Small tables with named rows and columns. After each table, cells are looked up by row and column.

Table par
         zerenus     zuno    ponuz
bosikov  -74.082  -67.370   14.047
sokig     24.550    7.048  -90.597
nutovo   -66.059  -65.257    6.211
bok       39.440  -92.173   16.342
ton       46.990  -16.799  -95.613
tus       -9.893  -55.519  -24.661
sepap     -6.413  -15.457   36.290
zim       -6.347    7.477   50.177
gese     -86.366   49.886  -81.666
vor       51.120  -27.725  -81.910

What is the ponuz of ton in par? -95.613
What is the zerenus of ton in par? 46.990
What is the ponuz of sokig in par? -90.597
What is the ponuz of tus in par? -24.661
What is the zerenus of vor in par? 51.120
What is the ponuz of gese in par? -81.666
What is the zerenus of bosikov in par? -74.082
What is the ponuz of nutovo in par? 6.211
What is the zuno of gese in par? 49.886
What is the zuno of nutovo in par? -65.257
What is the zuno of sokig in par? 7.048
What is the zuno of bok in par? -92.173
What is the zerenus of sepap in par? -6.413
What is the zerenus of gese in par? -86.366
Which row has the largest zuno? gese

nes.tsv
	girok	fonik	sed	zomeza	nifif	daz	rema
kuv	38970	-32010	-37874	-58383	-37874	-20518	-23822
lodezuv	38970	9463	8082	10716	8082	-7696	64846
ror	15878	-32010	21212	60072	21212	30773	64846
kogedu	-38005	-2386	-31309	30458	-31309	-7696	32603
vipem	15878	-2386	1517	-58383	1517	56419	24542
pedudeb	-7215	39087	-24744	20587	-24744	17950	-39944
kip	15878	33162	-24744	845	-24744	-1284	16482
goture	77458	15388	34343	20587	34343	17950	40664
nom	-7215	-26085	-5048	-68254	-5048	69242	32603
muzam	-30307	15388	40908	-18898	40908	-7696	40664
pebi	38970	-14236	-5048	-58383	-5048	-1284	8421
toleke	8180	21312	34343	-9027	34343	-1284	-23822

What is the nifif of goture in nes?
34343
What is the daz of nom in nes?
69242
What is the girok of nom in nes?
-7215
What is the fonik of kip in nes?
33162
What is the fonik of kuv in nes?
-32010
What is the daz of goture in nes?
17950
What is the girok of goture in nes?
77458
What is the daz of toleke in nes?
-1284
What is the nifif of ror in nes?
21212
What is the fonik of pedudeb in nes?
39087
What is the zomeza of nom in nes?
-68254
What is the sed of kogedu in nes?
-31309
What is the daz of muzam in nes?
-7696
What is the sed of nom in nes?
-5048

fep.csv
,moluk,vif,mizepad
luvura,33,43,21
kob,40,86,37
siki,39,32,7
zigimi,75,1,16
tovi,61,74,10
bep,27,28,2

moluk of tovi is 61
mizepad of kob is 37
vif of zigimi is 1
vif of kob is 86
vif of bep is 28
mizepad of luvura is 21
mizepad of tovi is 10
mizepad of zigimi is 16
moluk of zigimi is 75
moluk of kob is 40
vif of siki is 32
moluk of siki is 39

guk:
cols = tigidu, retenit, zalozi, togel, miz, nifinum, nufi, zeg, loro
nufe: [164, 147, 172, 58, 148, 60, 136, 125, 117]
vuf: [106, 118, 159, 141, 49, 158, 126, 194, 129]
silal: [78, 107, 121, 106, 115, 132, 185, 146, 146]
zez: [184, 170, 148, 114, 151, 160, 92, 121, 171]
dus: [163, 78, 144, 128, 152, 124, 91, 107, 149]
sol: [97, 176, 75, 150, 125, 126, 111, 92, 52]
zil: [104, 117, 161, 138, 59, 154, 129, 196, 133]
kademu: [174, 90, 153, 107, 154, 111, 93, 110, 148]
nime: [150, 156, 132, 105, 144, 100, 120, 109, 95]
maro: [131, 132, 154, 149, 86, 163, 115, 180, 151]

zez, retenit: 170
nime, nufi: 120
dus, tigidu: 163
nufe, tigidu: 164
sol, zeg: 92
silal, zalozi: 121
kademu, zeg: 110
nufe, zalozi: 172
sol, nufi: 111
zez, zalozi: 148
Which row has the largest retenit? sol

tokadev
|  | sig | rer | neraro | vov | natane | fivi | tuze | tadu | fas | gidubam |
|---|---|---|---|---|---|---|---|---|---|---|
| pem | 5873 | 1513 | 2577 | 8397 | 7038 | 1423 | 5911 | 4474 | 2924 | 2719 |
| vetip | 5736 | 1611 | 2540 | 8470 | 6998 | 1377 | 5758 | 4439 | 2914 | 2781 |
| bekev | 7661 | 670 | 8832 | 2212 | 6130 | 3849 | 4266 | 6007 | 3165 | 4595 |
| fala | 4607 | 4633 | 7622 | 7544 | 7186 | 6438 | 7525 | 8609 | 6579 | 1595 |
| fak | 4849 | 4679 | 7640 | 7482 | 7063 | 6365 | 7431 | 8679 | 6593 | 1559 |
| sot | 4673 | 4850 | 7584 | 7601 | 7143 | 6227 | 7575 | 8545 | 6525 | 1578 |
| dovikis | 5839 | 1604 | 2556 | 8295 | 6948 | 1431 | 5833 | 4569 | 2924 | 2737 |
| detaz | 5909 | 1503 | 2425 | 8240 | 6918 | 1265 | 5739 | 4358 | 2849 | 2825 |
| kanu | 5843 | 1524 | 2577 | 8450 | 6945 | 1422 | 5851 | 4508 | 2991 | 2812 |
| meb | 4695 | 4702 | 7712 | 7437 | 7130 | 6401 | 7477 | 8646 | 6544 | 1685 |
| giged | 7605 | 804 | 9072 | 2215 | 6171 | 4004 | 4258 | 6116 | 3203 | 4450 |
| lilata | 7717 | 855 | 9165 | 2323 | 6136 | 4068 | 4308 | 6221 | 3142 | 4498 |

lilata, tuze => 4308
dovikis, fas => 2924
lilata, vov => 2323
detaz, tuze => 5739
kanu, neraro => 2577
giged, gidubam => 4450
meb, natane => 7130
lilata, fivi => 4068
giged, fivi => 4004
vetip, sig => 5736
giged, fas => 3203
dovikis, natane => 6948
vetip, fas => 2914
meb, rer => 4702
bekev, tadu => 6007
Which row has the largest fas? fak

Table zalat
|  | bimez | mifenev | veku | ruloni | geg | rur | dukonud | poriz | nis |
|---|---|---|---|---|---|---|---|---|---|
| musu | 49.947 | 59.613 | 54.753 | 50.826 | 46.573 | 45.821 | 27.560 | 18.928 | 40.277 |
| retibe | 36.371 | 35.496 | 37.221 | 41.318 | 49.428 | 49.089 | 77.173 | 95.207 | 62.499 |
| poropi | 40.668 | 36.855 | 41.162 | 41.956 | 40.148 | 48.507 | 70.235 | 85.626 | 50.884 |
| kekiziv | 48.053 | 39.717 | 51.366 | 44.178 | 39.021 | 45.095 | 52.346 | 66.018 | 40.043 |
| pupe | 48.138 | 39.808 | 51.635 | 44.249 | 39.181 | 45.050 | 52.020 | 65.773 | 39.790 |
| nofal | 52.437 | 51.265 | 50.427 | 49.508 | 45.950 | 44.092 | 36.559 | 36.706 | 33.997 |
| nek | 47.221 | 58.606 | 49.725 | 49.665 | 39.558 | 45.336 | 32.386 | 26.462 | 34.075 |
| fedevu | 52.389 | 51.313 | 50.118 | 49.509 | 45.790 | 44.118 | 36.417 | 36.298 | 33.993 |
| niz | 47.077 | 58.770 | 49.955 | 49.635 | 39.412 | 45.416 | 32.136 | 25.960 | 34.298 |
| kimavok | 53.467 | 45.004 | 52.509 | 48.444 | 46.771 | 43.805 | 41.348 | 47.268 | 35.911 |
| vosazat | 42.172 | 37.425 | 43.846 | 42.277 | 38.441 | 47.794 | 66.026 | 81.919 | 46.945 |
| melisut | 56.422 | 61.137 | 53.111 | 51.545 | 62.784 | 46.300 | 25.338 | 16.725 | 45.376 |
| vabafib | 49.483 | 55.746 | 49.230 | 49.604 | 41.470 | 44.764 | 34.109 | 30.617 | 33.583 |
| mak | 51.390 | 41.848 | 52.889 | 46.268 | 42.247 | 44.212 | 46.337 | 56.600 | 37.794 |

What is the rur of musu in zalat? 45.821
What is the dukonud of vosazat in zalat? 66.026
What is the mifenev of nofal in zalat? 51.265
What is the ruloni of mak in zalat? 46.268
What is the rur of vosazat in zalat? 47.794
What is the poriz of nofal in zalat? 36.706
What is the veku of melisut in zalat? 53.111
What is the nis of kimavok in zalat? 35.911
What is the nis of nofal in zalat? 33.997
What is the nis of melisut in zalat? 45.376
What is the bimez of poropi in zalat? 40.668
What is the ruloni of vabafib in zalat? 49.604
What is the poriz of mak in zalat? 56.600
What is the ruloni of melisut in zalat? 51.545
What is the veku of kekiziv in zalat? 51.366
What is the geg of kimavok in zalat? 46.771
What is the bimez of nek in zalat? 47.221
What is the geg of fedevu in zalat? 45.790
What is the bimez of kimavok in zalat? 53.467
What is the poriz of niz in zalat? 25.960
Which row has the largest bimez? melisut

